Below are the code and all the weights of a small trained network. Each question names an input and a class and asks about switching units off, where a switched-off unit gives its printed mean instead of its output.

import numpy as np


def w(rows, s, z=0):
    codes = np.array(rows[::2]) - 128.0
    scale = np.full(codes.shape[1], s)
    scale[-1] = z or s
    return codes * scale


def norm(h):
    return h / np.sqrt((h * h).mean(-1, keepdims=True) + 1e-5)


def f(y):
    return y / 2 * (1 + np.tanh(0.7978845608 * (y + 0.044715 * y**3)))


def log_softmax(a):
    a = a - a.max(-1, keepdims=True)
    return a - np.log(np.exp(a).sum(-1, keepdims=True))


def net(x, mask):
    res = np.array(x, float).reshape(1, 8) / 4 @ E
    u = 0
    for l in range(3):
        y = f(norm(res) @ A[l][:, :-1].T + A[l][:, -1])
        res = res + np.where(mask[u : u + 5], y, B[l][:, -1]) @ B[l][:, :-1]
        u += 5
    return log_softmax(norm(res)[-1] @ U[:, :-1].T + U[:, -1])


A, B = {}, {}
E = w([
[127,133,116,112],'x0',
[202,103,64,187],'x1',
[107,125,164,115],'x2',
[143,178,87,156],'x3',
[2,179,148,164],'x4',
[69,248,183,144],'x5',
[106,102,169,135],'x6',
[116,167,113,114],'x7',
],0.0075)
A[0] = w([
[112,194,41,93,156],'L0N1',
[32,150,211,119,13],'L0N2',
[145,52,134,110,96],'L0N3',
[139,106,43,215,134],'L0N4',
[127,40,136,1,254],'L0N5',
],0.0069,0.0016)
B[0] = w([
[157,155,188,205,175],'L0N1',
[172,76,85,107,234],'L0N2',
[117,166,110,61,169],'L0N3',
[249,104,175,135,203],'L0N4',
[2,183,206,97,254],'L0N5',
],0.0076,0.0034)
A[1] = w([
[128,120,199,217,98],'L1N1',
[22,117,173,226,89],'L1N2',
[86,64,246,252,202],'L1N3',
[254,73,136,247,230],'L1N4',
[57,106,212,17,253],'L1N5',
],0.0063,0.0012)
B[1] = w([
[188,140,94,83,146],'L1N1',
[98,255,75,91,186],'L1N2',
[98,196,105,62,184],'L1N3',
[53,47,170,197,226],'L1N4',
[66,70,175,108,253],'L1N5',
],0.0068,0.0054)
A[2] = w([
[180,112,233,160,95],'L2N1',
[209,73,199,3,100],'L2N2',
[117,149,193,220,62],'L2N3',
[178,50,108,144,64],'L2N4',
[21,232,23,146,248],'L2N5',
],0.0065,0.0017)
B[2] = w([
[101,123,59,112,150],'L2N1',
[5,194,134,57,174],'L2N2',
[158,134,101,125,146],'L2N3',
[146,78,102,81,156],'L2N4',
[165,94,121,148,254],'L2N5',
],0.011,0.0046)
U = w([
[149,144,206,202,248],'0',
[89,187,1,143,111],'1',
[173,205,131,124,95],'2',
[144,171,160,178,6],'3',
],0.0085,0.0018)

Each question gives the input, the list of numbers given to net, and the class t.
The units are the neurons (one row each of A and B). Each row of codes is followed by its name. A weight is (code - 128) times the scale printed after its matrix; where a second scale follows, it is the last column's (A, B and U).
mask holds one flag per neuron, layer by layer. A switched-off neuron (its flag False) gives its mean, the last column of its row in B, instead of its output. The means were averaged over made-up inputs and are rounded, as every weight is.
A unit's drop is (log p(t) with every unit on - log p(t) with that unit switched off) / (log p(t) with every unit on - log p(t) with every unit switched off).
The circuit of an input: a set's keep is (log p(t) with only the set's units on - log p(t) with every unit switched off) / (log p(t) with every unit on - log p(t) with every unit switched off). Starting from the 12 units with the biggest drops (on a tie, the unit counted first), units are removed one at a time, each time the one whose removal leaves the highest keep (on an exact tie, the one counted first), for as long as the keep stays at least 0.8.
circuit, biggest first: the units of the circuit, biggest drop first
k most important neurons: the k neurons with the biggest drops, biggest first
k most important neurons of layer l: the k neurons of layer l with the biggest drops, biggest first
drop when u is switched off: that unit's drop, to one decimal
input [1,4,7,7,-8,8,4,-1], class 1: circuit, biggest first : [L2N1; L0N5]
input [-8,3,7,-2,-4,1,-5,4], class 1: circuit, biggest first : [L2N1]
input [-4,-6,7,8,-8,3,-2,-8], class 1: 2 most important neurons : [L2N2; L2N1]
input [-7,1,8,6,-5,5,7,-2], class 1: circuit, biggest first : [L2N1; L0N5; L0N1]
input [1,7,-4,3,-1,4,-4,-2], class 0: circuit, biggest first : [L1N4; L0N4]
input [1,-8,-7,8,-3,1,-6,3], class 0: 2 most important neurons : [L0N1; L2N2]
input [6,-1,1,-3,-7,0,8,-3], class 1: 2 most important neurons : [L2N2; L1N4]
input [-3,4,-3,-1,-5,4,8,-3], class 1: 2 most important neurons of layer 2 : [L2N1; L2N4]
input [-4,-2,7,-6,-7,3,1,-3], class 1: drop when L2N2 is switched off : 0.3
input [-1,7,1,4,6,-7,-8,-1], class 0: drop when L1N4 is switched off : 0.2
input [-2,-7,-7,-7,-8,4,2,-8], class 1: drop when L2N2 is switched off : 0.3
